19, -15, -22, -2
5, -5, 12, 33
-65, 28, 10, -48
32, -15, -7, 24
-68, 32, 44, -1
|
-5, 12
28, 10

-63, -52, 66, 33, 77
14, -13, -16, 85, -6
26, 75, -6, 40, -79
14, 76, -80, -55, -18
|
-13, -16
75, -6

24, 16, 12
30, 25, 15
11, 11, 6
67, 47, 33
-1, -3, -1
|
25, 15
11, 6

-65, -36, 23
-20, -19, -18
-10, -51, 40
-39, -6, -27
35, 29, -61
|
-19, -18
-51, 40

45, -56, 65, 17
35, 8, -3, -39
32, -9, 13, -20
16, 7, -24, -22
11, 35, 70, -14
|
8, -3
-9, 13

-12, -15, -6, 26, 43
-22, 34, 23, 2, -85
-29, -69, -3, -4, 51
-31, -31, 4, -12, -1
20, 58, 11, 49, -33
|
34, 23
-69, -3

10, 77, -85, -32, 81
-52, -77, 78, -30, -69
-15, 41, 54, 77, -21
|
-77, 78
41, 54
---
19, -73, -11, -32
11, -13, -9, 3
15, -23, -19, 4
|
11, -13, -9
15, -23, -19

-36, 34, 67
-6, 0, -22
34, 25, 19
-12, -30, -29
|
-6, 0, -22
34, 25, 19

18, -67, -65, -42, -7
2, 4, 52, 17, -48
12, 18, 30, 17, -55
|
2, 4, 52
12, 18, 30

-20, -58, -2, 23, 46
2, -1, -20, 4, -19
-68, 38, -32, 6, 53
-57, -7, 5, 17, 4
|
2, -1, -20
-68, 38, -32

10, -2, -7, 6
-64, -24, 21, 3
39, -12, -7, 15
46, -12, -41, 63
-78, -62, 12, 15
|
-64, -24, 21
39, -12, -7

-26, -4, 36, 8, 69
11, 34, -33, 15, -12
29, -29, -78, -79, -47
-23, -39, -56, -84, -7
|
11, 34, -33
29, -29, -78

27, -7, -35, -26, 39
11, 53, -25, -7, 39
-26, 21, -37, 21, 15
76, 36, 5, 73, -24
59, -19, 35, 68, -61
|
11, 53, -25
-26, 21, -37

-46, 39, -79, -29, -34
6, -5, -12, 15, -52
29, 24, 17, 1, 28
|
6, -5, -12
29, 24, 17
---
6, -20, -13, 54, 50, -38, -12, 9
67, -76, 31, 7, 27, 44, -5, 30
-1, -12, 1, -1, -4, 2, -6, 2
-20, -22, 39, 26, 0, -11, 25, -22
37, -20, 18, 42, 7, 8, -7, -25
-4, -8, 5, -3, -9, -3, 5, -13
5, 0, 0, -3, -8, 2, 6, -19
9, 0, 1, 7, -24, -14, 13, -4
19, -7, -42, -3, -25, -19, 57, -11
34, -13, 21, 19, 21, 5, 9, 11
|
67, -76, 31, 7, 27, 44, -5, 30
37, -20, 18, 42, 7, 8, -7, -25
34, -13, 21, 19, 21, 5, 9, 11
19, -7, -42, -3, -25, -19, 57, -11
9, 0, 1, 7, -24, -14, 13, -4
6, -20, -13, 54, 50, -38, -12, 9
5, 0, 0, -3, -8, 2, 6, -19
-1, -12, 1, -1, -4, 2, -6, 2
-4, -8, 5, -3, -9, -3, 5, -13
-20, -22, 39, 26, 0, -11, 25, -22

4, -11, -68
54, 78, -15
39, -23, 33
53, -13, 30
-12, -47, 43
57, 64, -32
60, 56, -25
|
60, 56, -25
57, 64, -32
54, 78, -15
53, -13, 30
39, -23, 33
4, -11, -68
-12, -47, 43

-14, -20, 41, 30, 25, -46, -27, -12, 49, -20, -25, -5, 20
49, 25, -42, -68, -17, 11, 22, 15, -23, 17, 40, 19, 14
-34, -49, 27, 63, -9, 1, -45, -16, 47, -36, -38, -31, -28
|
49, 25, -42, -68, -17, 11, 22, 15, -23, 17, 40, 19, 14
-14, -20, 41, 30, 25, -46, -27, -12, 49, -20, -25, -5, 20
-34, -49, 27, 63, -9, 1, -45, -16, 47, -36, -38, -31, -28

42, 31, 73
27, -76, -38
69, 49, 40
-55, -25, 52
-20, 23, 50
67, 18, 46
-57, -1, -32
32, -22, 3
-77, 56, 23
33, 78, 85
12, -20, 0
36, 70, 87
|
69, 49, 40
67, 18, 46
42, 31, 73
36, 70, 87
33, 78, 85
32, -22, 3
27, -76, -38
12, -20, 0
-20, 23, 50
-55, -25, 52
-57, -1, -32
-77, 56, 23

7, -18, -17
40, 61, -3
-37, 21, 11
49, 19, -5
21, -16, -8
-41, -55, -13
27, 2, 10
-33, -13, -11
9, -75, -5
|
49, 19, -5
40, 61, -3
27, 2, 10
21, -16, -8
9, -75, -5
7, -18, -17
-33, -13, -11
-37, 21, 11
-41, -55, -13

-3, 23, -34, -35, -8, -32, 5
-62, -41, -41, 70, -30, -46, 3
-1, 8, 23, 32, 9, 12, -3
1, 2, -7, -49, 13, -4, -27
|
1, 2, -7, -49, 13, -4, -27
-1, 8, 23, 32, 9, 12, -3
-3, 23, -34, -35, -8, -32, 5
-62, -41, -41, 70, -30, -46, 3
